Below are the code and all the weights of a small trained network. Each question names an input and a class and asks about switching units off, where a switched-off unit gives its printed mean instead of its output.

import numpy as np


def w(rows, s, z=0):
    codes = np.array(rows[::2]) - 128.0
    scale = np.full(codes.shape[1], s)
    scale[-1] = z or s
    return codes * scale


def norm(h):
    return h / np.sqrt((h * h).mean(-1, keepdims=True) + 1e-5)


def f(y):
    return np.maximum(y, 0)


def log_softmax(a):
    a = a - a.max(-1, keepdims=True)
    return a - np.log(np.exp(a).sum(-1, keepdims=True))


def net(x, mask):
    res = np.array(x, float).reshape(1, 4) / 4 @ E
    u = 0
    for l in range(4):
        y = f(norm(res) @ A[l][:, :-1].T + A[l][:, -1])
        res = res + np.where(mask[u : u + 5], y, B[l][:, -1]) @ B[l][:, :-1]
        u += 5
    return log_softmax(norm(res)[-1] @ U[:, :-1].T + U[:, -1])


A, B = {}, {}
E = w([
[226,224,170,85,254],'x0',
[207,30,61,151,248],'x1',
[108,115,98,90,98],'x2',
[44,57,249,71,184],'x3',
],0.0068)
A[0] = w([
[77,113,7,171,219,223],'0.n1',
[227,150,163,50,128,183],'0.n2',
[191,104,195,185,79,105],'0.n3',
[126,201,219,106,47,254],'0.n4',
[99,254,138,37,120,79],'0.n5',
],0.0072,0.004)
B[0] = w([
[219,108,105,120,91,221],'0.n1',
[112,255,129,69,247,210],'0.n2',
[86,95,77,173,136,136],'0.n3',
[20,171,100,85,72,254],'0.n4',
[128,182,133,112,113,196],'0.n5',
],0.0068,0.0065)
A[1] = w([
[99,123,62,76,161,95],'1.n1',
[85,149,143,145,128,7],'1.n2',
[142,140,183,98,79,75],'1.n3',
[77,149,125,102,186,167],'1.n4',
[94,141,245,120,104,183],'1.n5',
],0.013,0.0016)
B[1] = w([
[165,153,211,143,142,197],'1.n1',
[135,140,2,151,177,180],'1.n2',
[170,131,50,159,194,184],'1.n3',
[137,111,191,67,51,245],'1.n4',
[145,81,26,50,173,253],'1.n5',
],0.0097,0.0051)
A[2] = w([
[133,233,51,139,65,69],'2.n1',
[85,255,96,136,39,3],'2.n2',
[119,215,64,146,99,85],'2.n3',
[161,79,147,106,124,92],'2.n4',
[132,4,184,67,192,49],'2.n5',
],0.0087,0.003)
B[2] = w([
[127,89,215,164,166,253],'2.n1',
[159,85,202,254,207,240],'2.n2',
[154,62,236,89,100,222],'2.n3',
[151,109,190,196,74,160],'2.n4',
[81,145,235,218,112,217],'2.n5',
],0.0098,0.0054)
A[3] = w([
[160,32,111,243,89,1],'3.n1',
[91,45,145,75,48,146],'3.n2',
[214,135,94,104,73,152],'3.n3',
[254,111,19,131,105,233],'3.n4',
[70,130,111,72,143,129],'3.n5',
],0.0093,0.0029)
B[3] = w([
[99,98,123,132,28,253],'3.n1',
[163,161,76,239,195,224],'3.n2',
[189,103,19,51,114,181],'3.n3',
[161,159,68,63,74,239],'3.n4',
[33,185,1,119,100,193],'3.n5',
],0.0082,0.0051)
U = w([
[108,57,171,189,87,191],'0',
[164,192,225,101,169,253],'1',
[46,131,38,131,137,81],'2',
[76,216,119,3,166,24],'3',
[196,103,53,113,38,48],'4',
[244,175,98,45,156,44],'5',
],0.018,0.0038)

Each question gives the input, the list of numbers given to net, and the class t.
The units are the neurons (one row each of A and B). Each row of codes is followed by its name. A weight is (code - 128) times the scale printed after its matrix; where a second scale follows, it is the last column's (A, B and U).
mask holds one flag per neuron, layer by layer. A switched-off neuron (its flag False) gives its mean, the last column of its row in B, instead of its output. The means were averaged over made-up inputs and are rounded, as every weight is.
A unit's drop is (log p(t) with every unit on - log p(t) with that unit switched off) / (log p(t) with every unit on - log p(t) with every unit switched off).
The circuit of an input: a set's keep is (log p(t) with only the set's units on - log p(t) with every unit switched off) / (log p(t) with every unit on - log p(t) with every unit switched off). Starting from the 12 units with the biggest drops (on a tie, the unit counted first), units are removed one at a time, each time the one whose removal leaves the highest keep (on an exact tie, the one counted first), for as long as the keep stays at least 0.8.
units of the circuit, in order: the units of the circuit, biggest drop first
most important unit: the unit with the biggest drop
top k neurons: the k neurons with the biggest drops, biggest first
k most important neurons of layer l: the k neurons of layer l with the biggest drops, biggest first
drop of u: that unit's drop, to one decimal
input [4,8,3,3], class 1: most important unit => 2.n5
input [0,-3,-8,-1], class 0: top 2 neurons => 0.n3, 0.n2
input [6,0,4,-5], class 1: units of the circuit, in order => 1.n5, 2.n1
input [-8,6,3,0], class 4: units of the circuit, in order => 0.n1, 2.n1
input [0,8,3,1], class 0: top 4 neurons => 2.n5, 1.n5, 1.n2, 1.n3
input [0,-7,-2,3], class 2: units of the circuit, in order => 1.n5, 0.n2, 3.n2
input [7,0,1,5], class 3: top 2 neurons => 2.n2, 2.n1
input [0,-1,6,4], class 2: top 2 neurons => 0.n2, 3.n2
input [-1,-7,8,-2], class 0: top 2 neurons => 2.n2, 0.n2
input [-6,-4,7,1], class 2: 2 most important neurons of layer 2 => 2.n5, 2.n4
input [-7,-1,-8,8], class 2: top 2 neurons => 1.n5, 2.n2
input [-4,0,5,-3], class 0: drop of 1.n5 => 1.3
input [5,-8,2,-8], class 1: drop of 3.n5 => 0.0
input [3,-7,-2,5], class 3: units of the circuit, in order => 1.n5
input [-8,-8,-3,2], class 2: drop of 1.n5 => 0.9
